Below is a small trained network, with its code and all its weights. Each question gives an input and a class and asks what happens when units are switched off, that is, made to give their printed mean instead of their output.

import numpy as np


def w(rows, s, z=0):
    codes = np.array(rows[::2]) - 128.0
    scale = np.full(codes.shape[1], s)
    scale[-1] = z or s
    return codes * scale


def f(y):
    return np.maximum(y, 0)


def log_softmax(a):
    a = a - a.max(-1, keepdims=True)
    return a - np.log(np.exp(a).sum(-1, keepdims=True))


def net(x, mask):
    res = np.array(x, float).reshape(1, 7) / 4 @ E
    y = f(res @ A[0][:, :-1].T + A[0][:, -1])
    res = res + np.where(mask, y, B[0][:, -1]) @ B[0][:, :-1]
    return log_softmax(res[-1] @ U[:, :-1].T + U[:, -1])


A, B = {}, {}
E = w([
[126,159,114,134,122,147,95,128],'x0',
[50,225,182,193,47,46,155,195],'x1',
[126,85,62,219,40,109,129,2],'x2',
[126,134,112,135,131,130,129,132],'x3',
[122,122,98,106,131,100,128,130],'x4',
[76,185,112,15,71,232,229,71],'x5',
[127,136,110,117,126,121,117,130],'x6',
],0.0073)
A[0] = w([
[143,184,121,142,188,134,165,158,89],'n0',
[181,92,154,193,162,60,1,152,183],'n1',
[116,109,82,174,71,112,143,61,27],'n2',
[90,191,170,120,75,63,140,156,111],'n3',
[106,177,102,43,51,203,211,98,179],'n4',
[130,142,150,128,206,100,125,174,67],'n5',
[148,148,151,107,183,145,149,188,21],'n6',
[117,171,131,157,130,102,109,138,141],'n7',
[163,117,98,186,76,89,158,39,91],'n8',
[83,114,72,189,81,136,138,48,77],'n9',
[48,170,169,146,99,52,121,147,89],'n10',
[119,140,163,65,179,133,132,221,18],'n11',
[150,105,83,203,68,117,147,71,103],'n12',
[97,107,147,101,161,142,164,187,34],'n13',
[221,89,102,62,217,217,87,60,55],'n14',
[221,60,85,151,198,178,111,122,132],'n15',
[54,165,127,173,31,78,174,202,83],'n16',
[127,165,155,81,162,158,135,194,53],'n17',
[69,194,120,66,104,207,204,64,183],'n18',
[98,166,155,189,91,101,160,176,91],'n19',
[232,83,111,78,161,156,123,81,1],'n20',
[198,104,117,217,165,44,90,167,164],'n21',
[163,133,136,200,158,124,103,142,77],'n22',
],0.0075,0.00095)
B[0] = w([
[91,139,142,106,138,151,106,149,160],'n0',
[214,194,141,166,124,62,137,105,255],'n1',
[93,124,188,71,181,155,92,133,191],'n2',
[93,67,58,187,84,196,130,133,200],'n3',
[189,193,148,142,151,34,202,104,243],'n4',
[129,133,161,95,144,123,85,87,183],'n5',
[67,134,157,102,125,122,84,125,180],'n6',
[120,105,121,160,114,124,188,158,161],'n7',
[61,141,166,61,191,166,69,160,202],'n8',
[75,155,184,72,182,143,63,139,201],'n9',
[133,92,54,172,73,172,132,137,200],'n10',
[67,124,168,80,156,158,63,175,204],'n11',
[87,136,181,50,218,153,48,170,200],'n12',
[110,104,144,85,146,116,102,129,166],'n13',
[98,65,85,186,44,182,162,130,252],'n14',
[136,107,97,191,70,164,175,116,225],'n15',
[101,50,67,170,63,180,144,112,222],'n16',
[103,132,179,51,191,143,70,139,189],'n17',
[211,213,147,129,143,2,192,116,240],'n18',
[123,106,88,172,95,169,154,103,191],'n19',
[122,75,84,150,70,179,140,135,206],'n20',
[184,220,134,124,119,65,179,102,239],'n21',
[164,158,161,162,116,86,121,92,177],'n22',
],0.0072,0.0087)
U = w([
[227,178,157,148,138,2,203,115,254],'0',
[103,69,65,175,42,211,186,129,113],'1',
[53,129,202,80,230,149,46,141,32],'2',
],0.009,0.00099)

Each question gives the input, the list of numbers given to net, and the class t.
The units are the neurons (one row each of A and B). Each row of codes is followed by its name. A weight is (code - 128) times the scale printed after its matrix; where a second scale follows, it is the last column's (A, B and U).
mask holds one flag per neuron, in row order. A switched-off neuron (its flag False) gives its mean, the last column of its row in B, instead of its output. The means were averaged over made-up inputs and are rounded, as every weight is.
A unit's drop is (log p(t) with every unit on - log p(t) with that unit switched off) / (log p(t) with every unit on - log p(t) with every unit switched off).
The circuit of an input: a set's keep is (log p(t) with only the set's units on - log p(t) with every unit switched off) / (log p(t) with every unit on - log p(t) with every unit switched off). Starting from the 12 units with the biggest drops (on a tie, the unit counted first), units are removed one at a time, each time the one whose removal leaves the highest keep (on an exact tie, the one counted first), for as long as the keep stays at least 0.8.
circuit, biggest first: the units of the circuit, biggest drop first
most important unit: the unit with the biggest drop
top k neurons: the k neurons with the biggest drops, biggest first
drop when u is switched off: that unit's drop, to one decimal
input [0,-5,-6,-5,-5,-8,-5], class 0: circuit, biggest first => n1
input [-8,-7,8,-7,4,1,2], class 2: top 2 neurons => n12, n8
input [-8,-8,5,-6,6,8,-1], class 0: top 4 neurons => n18, n4, n16, n3
input [3,5,0,8,-8,8,-3], class 0: top 2 neurons => n18, n4
input [1,0,-4,-2,5,-3,1], class 2: top 3 neurons => n18, n4, n11
input [-1,-5,8,0,-7,-7,1], class 2: top 2 neurons => n12, n8
input [6,7,-7,5,7,4,6], class 1: top 3 neurons => n16, n3, n10
input [-2,-3,0,4,-3,3,7], class 0: top 4 neurons => n16, n18, n3, n4
input [1,3,8,-7,7,7,5], class 2: top 2 neurons => n9, n8
input [-1,-8,-2,7,7,-7,-5], class 1: top 2 neurons => n14, n15
input [7,0,1,-6,-1,0,-1], class 2: top 3 neurons => n18, n4, n21
input [3,5,5,-8,8,-1,7], class 1: top 3 neurons => n16, n10, n3
input [-8,6,6,3,-1,6,0], class 0: top 3 neurons => n18, n4, n14
input [2,-4,6,2,-4,-4,1], class 2: most important unit => n12
input [-8,-5,-5,4,6,-2,1], class 1: top 2 neurons => n14, n15
input [-6,-3,-5,-8,-5,7,-5], class 0: drop when n4 is switched off => 0.4
input [-4,-2,1,-1,2,3,-8], class 0: drop when n16 is switched off => 0.2
input [-7,-4,5,3,7,-4,1], class 2: drop when n8 is switched off => 0.5
input [7,-1,8,5,-1,3,0], class 2: drop when n1 is switched off => 0.0
